Below are the code and all the weights of a small trained network. Each question names an input and a class and asks about switching units off, where a switched-off unit gives its printed mean instead of its output.

import numpy as np


def w(rows, s, z=0):
    codes = np.array(rows[::2]) - 128.0
    scale = np.full(codes.shape[1], s)
    scale[-1] = z or s
    return codes * scale


def norm(h):
    return h / np.sqrt((h * h).mean(-1, keepdims=True) + 1e-5)


def f(y):
    return y / 2 * (1 + np.tanh(0.7978845608 * (y + 0.044715 * y**3)))


def log_softmax(a):
    a = a - a.max(-1, keepdims=True)
    return a - np.log(np.exp(a).sum(-1, keepdims=True))


def net(x, mask):
    res = np.array(x, float).reshape(1, 4) / 4 @ E
    u = 0
    for l in range(3):
        y = f(norm(res) @ A[l][:, :-1].T + A[l][:, -1])
        res = res + np.where(mask[u : u + 12], y, B[l][:, -1]) @ B[l][:, :-1]
        u += 12
    return log_softmax(norm(res)[-1] @ U[:, :-1].T + U[:, -1])


A, B = {}, {}
E = w([
[146,169,3,127],'x0',
[184,193,189,146],'x1',
[2,134,88,222],'x2',
[152,116,118,154],'x3',
],0.0087)
A[0] = w([
[126,7,98,89,94],'L0N0',
[152,137,133,142,48],'L0N1',
[112,185,54,122,105],'L0N2',
[186,128,133,117,85],'L0N3',
[134,108,103,162,22],'L0N4',
[102,87,86,91,75],'L0N5',
[156,228,146,157,1],'L0N6',
[152,158,86,141,64],'L0N7',
[79,99,184,116,191],'L0N8',
[137,129,128,141,86],'L0N9',
[117,170,118,215,107],'L0N10',
[119,201,90,96,85],'L0N11',
],0.017,0.0036)
B[0] = w([
[141,235,141,170,238],'L0N0',
[122,136,135,127,122],'L0N1',
[160,80,110,129,255],'L0N2',
[97,153,91,84,196],'L0N3',
[118,108,77,117,125],'L0N4',
[157,156,186,226,185],'L0N5',
[86,168,245,225,214],'L0N6',
[157,83,167,135,173],'L0N7',
[185,62,103,160,249],'L0N8',
[114,122,140,112,118],'L0N9',
[106,155,171,2,244],'L0N10',
[179,46,198,161,199],'L0N11',
],0.0094,0.0053)
A[1] = w([
[168,134,103,233,131],'L1N0',
[61,103,94,185,1],'L1N1',
[152,29,152,136,154],'L1N2',
[31,67,146,131,124],'L1N3',
[147,77,113,129,88],'L1N4',
[96,135,61,158,77],'L1N5',
[116,113,131,109,92],'L1N6',
[2,141,148,169,50],'L1N7',
[137,158,51,130,141],'L1N8',
[85,212,168,132,91],'L1N9',
[72,98,117,85,240],'L1N10',
[168,110,102,55,49],'L1N11',
],0.013,0.002)
B[1] = w([
[32,76,253,106,250],'L1N0',
[164,202,170,199,172],'L1N1',
[176,50,54,99,254],'L1N2',
[167,199,19,139,206],'L1N3',
[148,82,95,145,154],'L1N4',
[111,150,213,236,152],'L1N5',
[127,141,96,116,122],'L1N6',
[196,177,95,133,207],'L1N7',
[205,79,233,87,148],'L1N8',
[147,45,85,140,200],'L1N9',
[92,176,23,189,160],'L1N10',
[141,148,49,89,163],'L1N11',
],0.0063,0.005)
A[2] = w([
[116,105,115,130,55],'L2N0',
[87,2,92,115,185],'L2N1',
[73,154,240,182,204],'L2N2',
[147,151,127,70,182],'L2N3',
[128,194,112,142,2],'L2N4',
[181,82,127,179,180],'L2N5',
[155,186,236,130,174],'L2N6',
[169,128,107,120,158],'L2N7',
[192,76,115,200,166],'L2N8',
[31,229,76,194,133],'L2N9',
[169,160,179,105,166],'L2N10',
[48,128,75,138,67],'L2N11',
],0.012,0.0024)
B[2] = w([
[188,107,114,165,120],'L2N0',
[142,44,80,92,181],'L2N1',
[18,130,31,188,250],'L2N2',
[80,145,103,114,153],'L2N3',
[175,73,158,113,132],'L2N4',
[93,68,167,50,195],'L2N5',
[101,110,41,190,254],'L2N6',
[124,122,54,134,149],'L2N7',
[132,2,197,135,204],'L2N8',
[198,141,157,21,180],'L2N9',
[73,174,97,191,194],'L2N10',
[128,192,178,52,132],'L2N11',
],0.0079,0.009)
U = w([
[75,137,149,214,129],'0',
[181,9,159,106,97],'1',
[196,232,99,67,31],'2',
[109,80,87,119,252],'3',
],0.011,0.0033)

Each question gives the input, the list of numbers given to net, and the class t.
The units are the neurons (one row each of A and B). Each row of codes is followed by its name. A weight is (code - 128) times the scale printed after its matrix; where a second scale follows, it is the last column's (A, B and U).
mask holds one flag per neuron, layer by layer. A switched-off neuron (its flag False) gives its mean, the last column of its row in B, instead of its output. The means were averaged over made-up inputs and are rounded, as every weight is.
A unit's drop is (log p(t) with every unit on - log p(t) with that unit switched off) / (log p(t) with every unit on - log p(t) with every unit switched off).
The circuit of an input: a set's keep is (log p(t) with only the set's units on - log p(t) with every unit switched off) / (log p(t) with every unit on - log p(t) with every unit switched off). Starting from the 12 units with the biggest drops (on a tie, the unit counted first), units are removed one at a time, each time the one whose removal leaves the highest keep (on an exact tie, the one counted first), for as long as the keep stays at least 0.8.
units of the circuit, in order: the units of the circuit, biggest drop first
unit that matters most: the unit with the biggest drop
k most important neurons: the k neurons with the biggest drops, biggest first
k most important neurons of layer l: the k neurons of layer l with the biggest drops, biggest first
drop of u: that unit's drop, to one decimal
input [3,-8,5,3], class 0: unit that matters most	L0N5
input [8,-1,8,-6], class 1: units of the circuit, in order	L0N2, L1N8, L2N2
input [-5,5,-3,1], class 0: units of the circuit, in order	L0N11, L2N10
input [-8,-5,5,-2], class 1: 2 most important neurons	L0N8, L0N6
input [5,-3,4,0], class 1: 3 most important neurons of layer 0	L0N2, L0N0, L0N6
input [7,-7,8,-1], class 2: 4 most important neurons of layer 0	L0N8, L0N10, L0N6, L0N0
input [4,7,-6,-1], class 0: 2 most important neurons of layer 0	L0N6, L0N10
input [5,6,-6,5], class 0: 3 most important neurons of layer 0	L0N6, L0N10, L0N8
input [3,-4,7,-1], class 2: 2 most important neurons	L0N10, L2N9
input [0,-5,8,7], class 2: 2 most important neurons	L0N10, L2N9
input [-6,4,8,4], class 2: 2 most important neurons of layer 0	L0N10, L0N11
input [8,-5,6,5], class 1: 3 most important neurons	L0N2, L0N6, L0N0
input [-1,5,-7,-7], class 2: 2 most important neurons of layer 1	L1N0, L1N11
input [7,-3,-5,2], class 1: most important neuron	L0N10
input [-5,3,4,2], class 1: 2 most important neurons of layer 0	L0N8, L0N3
input [8,8,-4,5], class 0: 2 most important neurons	L0N6, L0N8
input [8,-2,7,3], class 1: 2 most important neurons of layer 0	L0N2, L0N0
input [3,7,-2,1], class 0: drop of L0N6	0.2
input [-1,-2,-6,-4], class 2: drop of L0N6	0.1
input [-2,-4,0,-3], class 0: units of the circuit, in order	L0N0
input [8,-3,-3,-4], class 1: drop of L0N6	0.0
input [-1,0,-5,-4], class 2: drop of L2N2	0.1
